Each row was made from one walk, in order. Every step used is in the known rows, and no mark comes twice. Write each row's walk.
Known rows
puniv -> donel -> bezo -> kavid: [ -46   10   55  103   62 -151  107   74   -9 -243  200   78  -72   70
 -122  127  161   11  133   42  104 -111   96    1  197   -2 -206 -173
  -52   82  279 -209 -220  122  127  -12  -39  117  202  241 -176  -10
    2   94  -65  -39 -121  212  127  -49  -81  -63  -43 -202  270]
fegamev -> memu -> fozi -> kavid -> dasubu -> zolel: [ -45   46 -238  -35   95  -77  172  -59  -80 -407  369  278 -152   -9
  -71   11  275  -60  133  -21  -53   46   46  -93  260   98 -254 -363
  -47  -22  235 -188 -103  -17   93 -107  -58  185  127  219 -104    1
   12  -84 -116 -215  -22  242  131 -234 -390 -184 -125 -364  143]
memu -> bezo -> dumot -> puniv -> pufo -> zemisim -> fegamev -> kavid: [-169 -131  -59  -31   26 -235  158  206 -169 -291  191  177 -219  -45
 -156  158  364   60   57   87   97   17  -58   35   89  -42  -64 -344
   37  -48  279 -122 -199   92   61 -154   48  104   89  248 -139 -155
  -39 -123   11   48   -4   99  287  -16 -183 -169  -90 -347  102]
zemisim -> fegamev -> kavid -> dasubu -> zolel -> pufo -> puniv -> donel: [-113  114 -304  -44  182  -45  139   95 -166 -328  221  223  -78 -156
 -152  187  278    0  149   75 -201  -10   -1   34  182   72 -268 -370
   26  -44  308 -196 -255   20   50  -39  -64  201  181  327 -291    8
   25 -115   90  -83  -71  236  117  -85 -234 -156   -8 -459  -49]
pufo -> zolel -> puniv -> donel -> dumot: [-101  -95    1  190   68 -164  187   30 -124 -279  -38  223  -92   52
  -58  154  200  -29  129  150 -110   78   59  -22  144  224  -31 -299
  -62  182   95 -211 -127   16  100 -119   12   38  235  225 -168   -5
  -45   55  -76   37 -107  269  137 -148 -191   26  -39 -349  183]
zolel -> pufo -> zemisim -> fegamev: [-184  -85  -87  -81  176 -124   75  162 -156 -170   63  230  -70  135
  -32  250  122    8   96  102   72   39   -2   17   89  204 -140 -209
  102  135  300 -113 -159  123   97  -67   23   93  161  209 -101    8
   43  -72   64   47  -19  -14  148  -49   35 -198  -59 -292   60]
fozi -> dasubu -> kavid -> fegamev -> zolel -> puniv -> dumot: [ -74   37 -343  132   31  -62  101   71 -137 -428  147  287 -226   60
 -150   42  344  -51  218  -49   -7 -182   26  -40  173   67 -264 -372
    9  114  197 -165  -68   79  133  122 -190  104  168  119 -146  -55
 -112    2 -123  -20  -61  342  221 -280 -247 -113 -110 -414  135]
puniv -> pufo -> zolel -> zemisim -> fegamev -> kavid -> dasubu -> fozi: [-157  123 -271 -276   70 -150  177   10 -216 -354   66  179 -184  -87
 -152  256  306   37  -34   50 -241   45   30  -29  128   40 -315 -363
   58  -10  210 -250 -204   52   90 -225 -218  183  169  263 -130 -111
    0  -32   20  -17  -43  170  185 -185 -226 -139 -167 -511  -19]
kavid -> zolel -> pufo -> zemisim: [-149  -52  -24   29  179  -61  116   93 -152 -228   68  286 -135  223
 -132  192   79   55  109  122   55  160   88   14  114  169  -82 -245
   19  128  187 -189 -163   24  117 -113   33   63  108  170 -148  -30
   41  -52    9    1 -112  145  116  -49   41 -151  -13 -354   89]
memu -> fozi -> dasubu -> dumot -> zolel -> pufo: [-119 -140 -391  -15  127 -194   80   33 -195 -322  157  279 -100  132
   42   56   54 -183  135  133  -86   78 -139  -68  -18   57 -185 -409
   75  168  231 -108 -128   50   86  -98   -7  132  143  165   55 -171
  -30 -127   84 -117   52  339  142 -292 -217  -67 -104 -559  168]
donel -> puniv -> dumot -> pufo -> zemisim -> fegamev -> zolel -> kavid -> dasubu: [-218   77 -167   44  112 -121  184  102 -152 -442   79  327 -172 -102
    3  281  323  -90   -3   74  -76 -246  105  -88    0   25 -276 -295
  -36   15  255 -198 -207   35  142 -173  -18   84  -41  139 -276   44
 -117  130  108  182  -50  167  117 -209  153 -130  -78 -486   70]
fegamev -> zolel -> kavid -> dasubu -> dumot -> puniv: [ -89   53 -210   93   42  -16   94   94  -92 -465  124  179 -180  107
 -121  127  347  -61   -2   48 -138 -220   16  -79  -23 -120 -256 -437
  -67   24  133 -201 -153  -13   86  -19  -89   25  -56   -1 -102  -89
 -124   65  -17  -87  -74  356  125 -301 -238  -24 -103 -444   94]
kavid -> fegamev -> memu -> bezo -> dumot -> zolel -> puniv -> pufo -> zemisim: [-108 -168 -100  -29    8 -162  153   56 -238 -474  172  349  -92  -18
  -88  132  315  -20  177  207   47   99   17   -5  218  187  -60 -272
 -121  -41  281 -338 -180  -52   19 -130   60  124   80  241 -169  -72
  -63  -37  -74  -17   50  224  251  -34 -233  -83 -142 -338  191]
puniv -> donel -> dumot -> zolel -> pufo -> zemisim -> fegamev -> kavid -> dasubu -> fozi: [-208   25 -325 -107  170 -224  157  118 -273 -322   66  444 -224  -42
  -19  165  298 -159  -28  116 -171  -80  -38  -19  -31  -66 -298 -423
   36   47  190  -87 -147  -24   71 -362  -38  291   90  285 -182  -86
  -18   23   98  -85   81  240  215 -189  -10  -77 -133 -671   61]
donel -> bezo -> dumot -> puniv -> pufo -> zemisim -> zolel: [ -80 -115  -33   23   39 -133  114   72 -153 -145   51  210  -78  -84
  -81  205  323   74   30  183 -107   89   18   36  142   22  -70 -347
   33  -32  258  -90 -202   81   79 -188  -35  114   93  215 -161  -65
  -15   10  -25   81  -11  125  254  -44  -60  -96 -126 -457  145]
pufo -> puniv -> dumot -> donel -> bezo -> kavid: [-151   12   49  196   32 -177   13  174  -53 -272  189  206  -43   85
 -118  223  142   26   82  -18  177 -220   80  -29  200   50 -197 -323
  -66  -17  416 -186 -213   23  146  114   73    4  233  121 -103  -78
   -7  -94  -73   51 -103  219  149 -101 -159   -7 -135 -324  239]
dumot -> pufo -> zolel -> puniv -> donel: [-111  -40  -65  158   84 -118  130   20 -180 -288   53  260  -49   63
   -5  178   78    5  119  158  -94   64   61   -7  117  284  -40 -268
  -33  116  190 -272 -212  -22   61  -80   85   43  149  338 -243  -16
  -17   13   69   15 -111  195   43  -63 -171   -2  -30 -343  147]
puniv -> donel -> bezo -> memu -> kavid -> dasubu: [ -24   21  -35  -50  137 -112   88  100   -4 -402  244  133 -131    6
 -200  168  276  -28   69   20   53 -169   42  -31  133  -42 -198 -294
 -127   27  270 -159 -226   15   81  -89 -115  223  125  192 -258  -14
   31  146 -164 -120 -125  259  138  -99 -137 -156   72 -202  189]
zemisim -> zolel -> pufo -> puniv: [-102   13 -106   93  139  -73  104    1 -129 -200   15  208    3   38
  -80  233   60   52   80  125 -124  159    1   25  206  295 -111 -310
   59   56  271 -203 -186   71  104   15    9    6  170  184 -168   20
   20 -125  121    7  -96  147   60  -50 -202  -73  -48 -350   12]
memu -> kavid -> zolel -> zemisim: [ -55    7    8   37  124  -54  180    9  -59 -348   64   98 -290  194
 -212  113  124   81  -36   36  121  129   74  -62  148   72 -161 -214
  -80  150   91 -177 -219   33  249  -61  -95  120  150   15 -160  -89
  -30   65 -174  -41 -202  221  115 -147  -97 -119  -24 -310   55]
zemisim -> pufo -> zolel -> puniv -> dumot -> bezo -> kavid: [-185   16   56  187   11 -231   72  -79  -98 -246  -44  172  -78  154
  -47  266  156   68   12   49   61  -68   77  -50  159   58 -242 -316
  -39   47  317 -319 -214  -23  144  -24   17  -18  161  185  -90  -74
 -121   73 -124   45 -143  148  215 -128 -219    3 -219 -389  240]
dumot -> bezo -> donel -> puniv -> pufo: [-119    9  135   68   22 -178  124  -25   36 -266   68  124  -23   67
  -96  106  176   12  154  176   74  -20   89   96  190    8  -72 -241
  -10   84  277 -231 -233   70  128  -86   65  122   11  248 -173  -45
  -48   52  -76   19  -98  258  177  -71 -167 -113   13 -212  226]
donel -> puniv -> dumot -> zolel -> zemisim -> fegamev -> memu -> fozi -> dasubu: [-193  -89 -260 -115   79 -340  244  -19  -82 -361  135  290 -209 -119
   85  132  314 -305  103  115  -31   19  -92 -142   83   70 -283 -147
   14  230  290 -124  -71   85  173 -131 -125  182  242  229  102  -50
 -108   42  -63   92  167  197  254 -275 -213 -135  -91 -470  135]
zolel -> zemisim -> fegamev -> kavid -> dasubu -> dumot: [-142    4 -343 -169  149  -94  106  200 -128 -316  122  131 -244   62
 -114   83  276 -101  -74  -30  -60 -177  -82  -50   41  -63 -389 -278
   30  116  166 -177 -161  121  173  -77 -129  187  142   85    8  -99
  -70   12  -61 -123   42  168  218 -256 -166 -116 -100 -448    5]
dumot -> pufo -> puniv -> donel -> bezo -> kavid -> dasubu -> zolel -> zemisim -> fegamev: [ -85  110 -222  -83  173  -63  105   79 -146 -289  138  162  -62 -309
  -61  230  250  -28  -35   87 -198 -238   16   22  253   74 -548 -254
  -78  -22  388 -194 -359  106   87 -109 -129  231  255  348 -317   30
    3  196   38   -9 -109  168  100 -143   32 -129 -100 -580   64]
zemisim -> puniv -> dumot -> bezo -> memu -> kavid -> dasubu -> zolel: [ -57   64 -120   60   88 -160  -60  -46   15 -255  167  175 -205   21
  -98  195  330  118   32    6   20 -184   -2 -122  133 -206 -336 -428
 -108  -60  344 -137 -199 -183   62   -4  -67  258   38  212  -79 -142
  -39  171 -198 -104 -181  277  218  -98 -344 -183  -54 -352  177]
fozi -> dasubu -> kavid -> zolel -> zemisim -> fegamev -> memu -> bezo -> dumot -> pufo: [-107   51 -338 -188  163 -164   98    0 -249 -419  158  300 -291  -95
 -124  -10  216 -106  -20  -69   83  -94 -130    2  142  137 -423 -177
  -53  118  216 -244 -216  126   57   11 -241  138  302  243 -120 -195
 -111   96  -95  -32  -24  207  256 -201 -156 -227  -48 -501   75]
donel -> dumot -> puniv -> pufo -> zemisim: [-132 -191   33  114   46 -176  125  158  -52 -215   54  269 -213  139
 -124  166  338   24  146  129  -27  -59   -5   15   90  -60  -84 -335
   22  115  216  -33  -97   47  124 -149   83  126   92  159 -118  -82
  -26  -14  -50   75  -36  207  211 -112  -24  -87 -128 -417  188]
bezo -> donel -> puniv -> pufo: [ -93  -43   88   58   42  -89  130   43   38 -266  149  133  -49   39
 -125  156  202   -7  198  182   71   65  107   55  197   70  -50 -208
   58   93  265 -230 -203  106  118  -89   22  195   96  220 -170   20
   -9   19  -75   47 -108  283  114  -56 -147  -75   45 -174  190]
puniv -> donel -> dumot -> zolel -> zemisim: [ -62 -160  -22  113   52 -225  203  -28  -19 -246   29  198 -245   54
  -30   62  218  -73   58  200  -49   35   28  -94   91  -53 -191 -205
  -44  208   87 -102  -99   12  190 -123   16  177  170  178  -73  -65
  -90  145  -90   -8  -23  264  185 -189 -110   30  -88 -450  179]
fozi -> dasubu -> dumot -> bezo -> donel -> puniv: [ -92   24 -167   19   82 -126   12   67  -23 -218   76  235  -83   88
  -39   21   92 -233   58   97   58 -205  -64   17  114  -27 -244 -286
   46  196  216 -145 -183  183  114  -67  -25  184  120  145  -27  -94
  -64   44  -75  -79   11  313  215 -225 -177 -113   55 -386  245]
donel -> puniv -> dumot -> zolel -> pufo -> zemisim -> fegamev -> memu -> fozi: [-274 -130 -142  -47  155 -339  190   73 -200 -345   94  415  -98  -24
  110  217  255 -246  118  216  -56   75  -53  -48   20  222 -107 -220
   -5  120  359 -116 -119  -17  134 -216  101  138   87  327  -38  -11
  -51  -42  101  140  156  153  240 -124  -27 -113 -120 -377  128]
zemisim -> zolel -> pufo -> puniv -> donel -> bezo -> kavid: [ -98   75  -52  108  118 -128  127   37 -157 -224    2  165   65 -110
 -112  268  140   37   50  131 -167   29   53   90  223  223 -232 -259
  -43   -4  355 -213 -269  128   73  -68  -55   57  228  302 -310    9
   14   41  106   51 -143  240   98   -8  -66  -51  -96 -390  105]
donel -> bezo -> memu -> kavid -> zolel -> puniv: [ -77  -16   72   40  215 -109  111   91 -128 -428   15  145  -91  110
 -122  106  222  -44    8   57  176   47   57   41  140  216 -103 -268
 -187  148  155 -195 -235  -48   92  -83  -53  130  220   75 -228    0
   12  107 -250  -95 -162  202  143 -108 -180 -107   52 -157  152]
pufo -> puniv -> dumot -> zolel -> kavid: [ -90  -43  -29  193   49 -134  108    5  -29 -386  152  226 -152  108
 -116  227  145    4   89  125   32  -25   85 -156  111   42 -149 -294
  -53   37  217 -198 -186  -60  137   54   62   85  166   20 -185  -45
  -62  -49  -29   43 -141  243  102 -118 -206  -14 -114 -338  202]
fozi -> dasubu -> dumot -> zolel -> zemisim -> pufo -> puniv -> donel: [ -63 -110 -328  -55    5  -80  132   77 -125 -258  137  290 -298  -72
  -53  177  147 -138   48   91  -90   18 -134 -130  166  -84 -350 -276
   96  149  232 -146 -188  128  133   -3  -59  240  309  161  -76 -112
 -148  -12  -18  -77   47  205  225 -252 -207  -55  -98 -699  107]
fegamev -> zolel -> zemisim -> pufo -> puniv -> dumot: [-131  -80  -15  153  -18 -156  240   43   -9 -260  114  174 -272  -61
 -115  239  219   53  109   83   29   -8   40  -99  274   28 -217 -266
   54  130  265 -219 -111   97  239   68   26  -26  147  154 -114   18
 -136  -13   39   59 -101  108  220 -157 -159  -85 -103 -420   18]
pufo -> puniv -> donel -> bezo -> dumot -> zolel: [  -7  -73  -18  125   55  -91  145   36  -64 -287  241  184  -77 -117
  -69  108  160  -67  103  178   39   65   24  -32  266   88  -46 -299
  -26    8  226 -179 -245   33   97  -27   28  111  230  245 -224   21
   -1  -17  -28  -64  -54  241  168  -64 -192  -23  -16 -332  235]
zemisim -> puniv -> dumot -> zolel: [-106 -124  -39  208    5 -184   55    2   -6 -160  228  213 -287  136
   30  160  195   39  112   58  106   22   21 -183   81  -94 -141 -308
   50   58  242 -147 -115 -110  124   37   40  164  139  192   46 -103
  -71   21  -56  -29  -69  214  177  -80 -314  -31 -128 -338  228]
fegamev -> memu -> bezo -> kavid: [ -72   -6   37   89   52 -208   71    9  -20 -337  270  166 -123  143
 -143   99  120  -28  127   11  155 -123   15  -62  234  115 -231 -158
  -75   53  307 -344 -169   81   90   69   37   19  171  201  -55  -61
  -30  -18  -33  -68  -54  191  130  -29 -292  -72  -49  -96  227]
bezo -> memu -> kavid -> zolel: [ -48   24   28   62  164  -72   32    2  -28 -360   91  169 -180  258
 -142  134  221   22   30   14  183   96   56  -44  132   91 -109 -240
  -86   72  144 -210 -160  -82  119   -8  -41  160  163   89 -103  -50
   18   52 -255  -67 -170  197  111  -78 -221  -84   29  -94  165]
dasubu -> kavid -> fegamev -> zolel -> zemisim -> puniv: [ -45   76 -161  -43   16  -22  147   17 -103 -316  100  110 -333  -10
  -83   78  418   74    4  -44  -17   19    8  -27  259   94 -293 -264
   15   62  157 -177 -102   74  166  107 -182  158  128  195  -80 -116
  -92  152  -54  -23 -119  190  277 -182 -227 -116 -176 -331    3]
fegamev -> memu -> kavid -> dasubu -> zolel -> zemisim -> puniv -> donel: [   0   66 -205  -90   48  -19  143  -12  -55 -317  255  171 -306 -149
 -180  191  361   81   54   45 -123   -3    2 -129  239  -60 -341 -227
  -87   22  272 -224 -223  -28  100  -40 -173  313  143  255 -192 -106
  -57  185 -109 -105 -129  305  186  -82 -294 -193  -35 -446  -13]
donel -> bezo -> dumot -> puniv -> pufo -> zemisim -> zolel -> kavid: [ -87  -52  -11  -32   41 -129  152   44 -179 -272  -22  162  -38  -95
 -125  265  364  114  -16  184  -98   92   80   21   74   16 -103 -306
  -46  -36  228 -132 -241   77   53 -197  -88  115   81   92 -257 -103
  -45   77  -32  133 -101  150  238  -57  -16 -109 -154 -474  129]
dasubu -> dumot -> bezo -> kavid -> zolel: [-105   87  -82  146   90 -114  -31   12 -103 -280   -3  169 -131  331
  -70   34  106   12  -25  -23   74 -122   17   13  101  -65 -302 -291
 -106   56  171 -277 -219  -32  148   10    3   28   85  117    9 -157
  -97   72 -170 -110 -107  277  169 -181 -168  -17 -146 -333  283]
kavid -> fegamev -> memu -> bezo -> donel -> puniv -> dumot -> zolel -> zemisim: [-152  -86   31   21   52 -316  188   -4  -37 -410  172  324 -213  -42
  -73   77  265 -257   68  237   53 -140   53  -80  121   89 -259 -157
 -154  108  255 -231 -134   15  167 -156   -2  254   63  254  -79  -62
  -89  158  -57   40   33  345  278 -107 -193  -25  -43 -266  192]
donel -> puniv -> pufo -> zemisim -> zolel: [ -90  -45  -46   11   41  -93  156    9 -118 -190   16  251 -103  -26
  -44  241  198   51   97  172 -153  208   63  -15  193  128  -57 -242
   80   20  223 -171 -205   99  150 -155   39  146   87  199 -177   22
  -50  -47   26  140   16  108  139  -64  -47  -74  -43 -372  107]

Which walk is each row?
[ -92   35 -269  -69  113 -174  259   71 -231 -498  221  291 -210  -71
 -138  -28  274 -116  198  -63  -41   48  -53   41  213  203 -190 -247
 -133  211  182 -250 -183   75   70  -31 -185   93  312  265 -190 -132
  -87   53 -155 -130  -10  296  258 -251 -263 -207   22 -445  163]
fegamev -> memu -> fozi -> dasubu -> kavid -> zolel -> puniv -> donel -> bezo
[-205  -72   63  113  119 -246   39  158 -133 -340   21  277  -24  153
  -23  139  238   -7  121   47  227  -41  109   17   39   91  -92 -294
 -188  132  265 -213 -128 -177   49   12   34   26  182  145  -11  -76
  -44   27 -261  -14  -54  194  187 -137 -265  -29    2 -274  220]
kavid -> zolel -> puniv -> dumot -> donel -> bezo -> memu
[-178    5 -250 -193  122 -217  249    1 -130 -342  117  209 -229   27
  -14  113  292 -105   96  -45   42  142  -62  -64  172  165 -283 -106
  -11  256  200 -267  -65  107  135  -62 -219   60  303  195  132 -107
  -52   37 -153  -21   40   67  227 -247 -229 -244  -54 -403   49]
kavid -> zolel -> zemisim -> fegamev -> memu -> fozi -> dasubu
[-206   30 -246 -235   35  -91   69  114 -254 -382  -38  225  -80  -66
  -23  276  294  -60  -58   81 -246   -8  -11  -11    7   58 -252 -380
  -18  -40  276 -195 -266    8   98 -119 -135  130  137  180  -35 -140
 -114  -27  -79  130   59  275  182 -321 -171  -14 -162 -593   41]
kavid -> dasubu -> dumot -> donel -> puniv -> pufo -> zolel -> zemisim -> fegamev
[-104   87 -455 -152   81 -184  128  -27 -238 -461   66  297  -95  101
   15   92  315 -146   86  -72 -134    0  -80  -92   55  139 -307 -246
  -95  109  180 -307  -70   71   91  -25 -206  145  151   60   70 -198
 -104    6  -43  -54   50  240  230 -281 -296 -107 -179 -432  118]
zemisim -> zolel -> kavid -> fegamev -> memu -> fozi -> dasubu -> dumot
[-168   46 -346    6  151 -162  146   66 -186 -467  216  397 -200   32
 -238  121  215  -73  232  -49  -79   14  -85   16  193  207 -237 -335
  -33  122  325 -206 -115   41   90   50 -133   47  269  246 -149 -158
  -35 -118  -18   -4  -92  393  209 -199 -214 -229  -69 -489  101]
fegamev -> memu -> fozi -> dasubu -> kavid -> zolel -> pufo -> puniv -> dumot
[-190   10 -309 -129   71 -163   59  199 -215 -317  101  261 -213  102
 -110  128  311   14    4  -28 -127 -238  -75   21   38 -163 -296 -397
    7  -44  253 -192 -225   39  113 -134   30  136   13  187 -109 -190
  -96  -78  -24  -67   75  125  311 -188  -90 -194 -183 -515  111]
puniv -> pufo -> zemisim -> fegamev -> kavid -> dasubu -> dumot -> bezo
[-154   10  -22  218   20 -196  158  139 -216 -502   94  241 -140   89
  -62   85  290   -4   93  -17  169 -193  116  -14   67  101  -54 -443
 -207   21  245 -162 -188  -85  207   40   12    7   33   47 -216 -106
  -99  -46 -103    7  -85  306  224 -227 -207  -22 -142 -330  100]
memu -> kavid -> fegamev -> zolel -> puniv -> dumot -> donel -> bezo
[-217  -38  -53   14   35 -215  342   55 -113 -429  149  314 -330   -5
 -142  157  289   -5   50  -71  127  160   33  -49  272  135 -248 -230
 -100  107  264 -207  -74   21  211 -114  -37   68  237  192 -123  -59
 -115  -29 -141  -31 -113  166  255 -198 -238 -210 -215 -482   90]
fegamev -> memu -> fozi -> kavid -> zolel -> zemisim -> pufo -> puniv -> dumot
[ -85    8 -102   57   61 -172  144   99 -136 -461  300  317  -89  -54
 -119   75  186  -48  217   33  131 -119  -37   52  277  209 -111 -210
 -162  -16  347 -354 -195   23   49   39   51   61   96  396 -242  -51
  -21  -25  104  -68  -72  269  140   36 -222 -123  -11 -222  181]
kavid -> fegamev -> memu -> bezo -> dumot -> pufo -> puniv -> donel
[ -56   -2  -35  -20  -21 -116  268   60  -90 -275  108   45 -181 -217
  -40  115  448   57   84   81   70   56   80   22  264   16 -163 -203
  -82   79  204 -217 -120  100  119  -62 -198  121  108  322 -121  -47
  -62  249  -25    0 -137  242  299  -79 -133 -143  -99 -346   76]
kavid -> fegamev -> zolel -> zemisim -> puniv -> donel -> bezo -> dumot
[-178  -82  -13  -99   36 -248  201   58 -151 -400   72  155 -207  -52
 -159  127  393   50   79   94   64   81  -35   61  106   17 -190 -191
 -139   56  266 -252 -186   -6   44  -89 -153   29  142  275  -45 -149
 -117   73 -150   40  -46  217  262  -84 -286 -185  -94 -350   85]
kavid -> zolel -> zemisim -> fegamev -> memu -> bezo -> dumot -> puniv -> pufo
[-177   68 -326  -85   96 -175  146  103 -131 -351  161  294 -282  -97
 -100  209  253 -105  -81   56 -109 -125  -38 -124  128  -53 -403 -395
   39   21  256 -150 -171  -15  160 -151 -104  213  170  168  -80  -52
  -41  -34   16  -92   29  188  181 -217 -248  -89 -145 -594   28]
pufo -> puniv -> dumot -> zolel -> zemisim -> fegamev -> kavid -> dasubu -> fozi
[-133  -24  -16  -57   25 -182   99  -12 -123 -261 -143  173  -40  -27
  -92  168  178  -81  -36  293 -232  -12   26   70  121  106 -194 -281
  -45   95  196 -201 -252  103  128 -212   11  146   68  272 -154 -146
  -86  119  -32  112  -72  338  270 -167  -97  -35 -102 -421  160]
dasubu -> dumot -> bezo -> donel -> puniv -> pufo -> zolel -> zemisim
[-102 -104  -51   98  106 -351  152  -41  -68 -303  -71  179   30  -36
   83   26  295  -13  184  200  -56   72  -34   55  178   92 -130 -322
 -180  213  208 -167  -98 -107   54 -135  111   84   98  340  -27  -61
  -66  160 -150  -96  -47  205  219 -183 -321  -64   12 -331  231]
dasubu -> zolel -> puniv -> donel -> dumot -> bezo -> memu -> fozi
[ -63  -45 -306   47  122 -123   69  230 -181 -288  219  326 -134  -65
  -64   66   34 -182  161   12  -64 -284 -124   15  133   55 -262 -321
  -13  153  287 -107 -247  175   71    5   14  151  261  272 -256  -88
  -25  -66  155  -90  -22  288  133 -162  -53 -144    6 -536  202]
fozi -> dasubu -> dumot -> pufo -> puniv -> donel -> bezo
[-196  128  -18 -165   -6 -228  230  -79 -238 -645   61  262   33   48
  -12  229  407  -40  159   45  -65  201  122   11  103  278   23 -263
 -194  -61  280 -384 -176 -104   84  -55  -39   61   68  190 -110 -180
  -61  -94  -38  171  -29  295  193 -180 -294  -12 -198 -259  125]
dumot -> donel -> puniv -> pufo -> zolel -> kavid -> fegamev -> memu -> fozi
[-184  -97 -390 -114   56  -23   72  196 -333 -459   88  479 -177   -5
  -20  159  410 -146  -14   59 -170  -91  -39  -29   59   92 -329 -371
  -36  -76  263 -154 -165  -46  -13 -227  -18  258  171  176 -205  -35
 -119  -47 -179  -81  147  217  234 -255 -213 -142 -320 -597  148]
fozi -> kavid -> dasubu -> dumot -> zolel -> puniv -> pufo -> zemisim -> fegamev -> memu
[-138   28 -370 -198  102 -102   90   85 -217 -340   97  315 -176  -83
   -9  214  511  -37   95    2  -71  111  -93   25  210  215 -258 -355
   91   50  319 -128    0   86  -15  -61 -158  204  153  343  -33 -157
   24   88   23   30  -44  166  317 -167 -142 -243 -132 -423   31]
bezo -> memu -> fozi -> dasubu -> kavid -> fegamev -> zolel -> pufo -> zemisim -> puniv
[-103   92  -20  103   81 -154  173   33 -144 -385   83  144    7    9
  -92  129  314  -27  181   95  -16 -120  148  108  156   95 -219 -249
 -113   19  296 -242 -171   85  102  -53 -101   67   67  332 -270   -1
   -3  115   74   16 -139  343  165  -76   -8  -59 -148 -251  149]
puniv -> donel -> bezo -> kavid -> fegamev -> zolel -> pufo
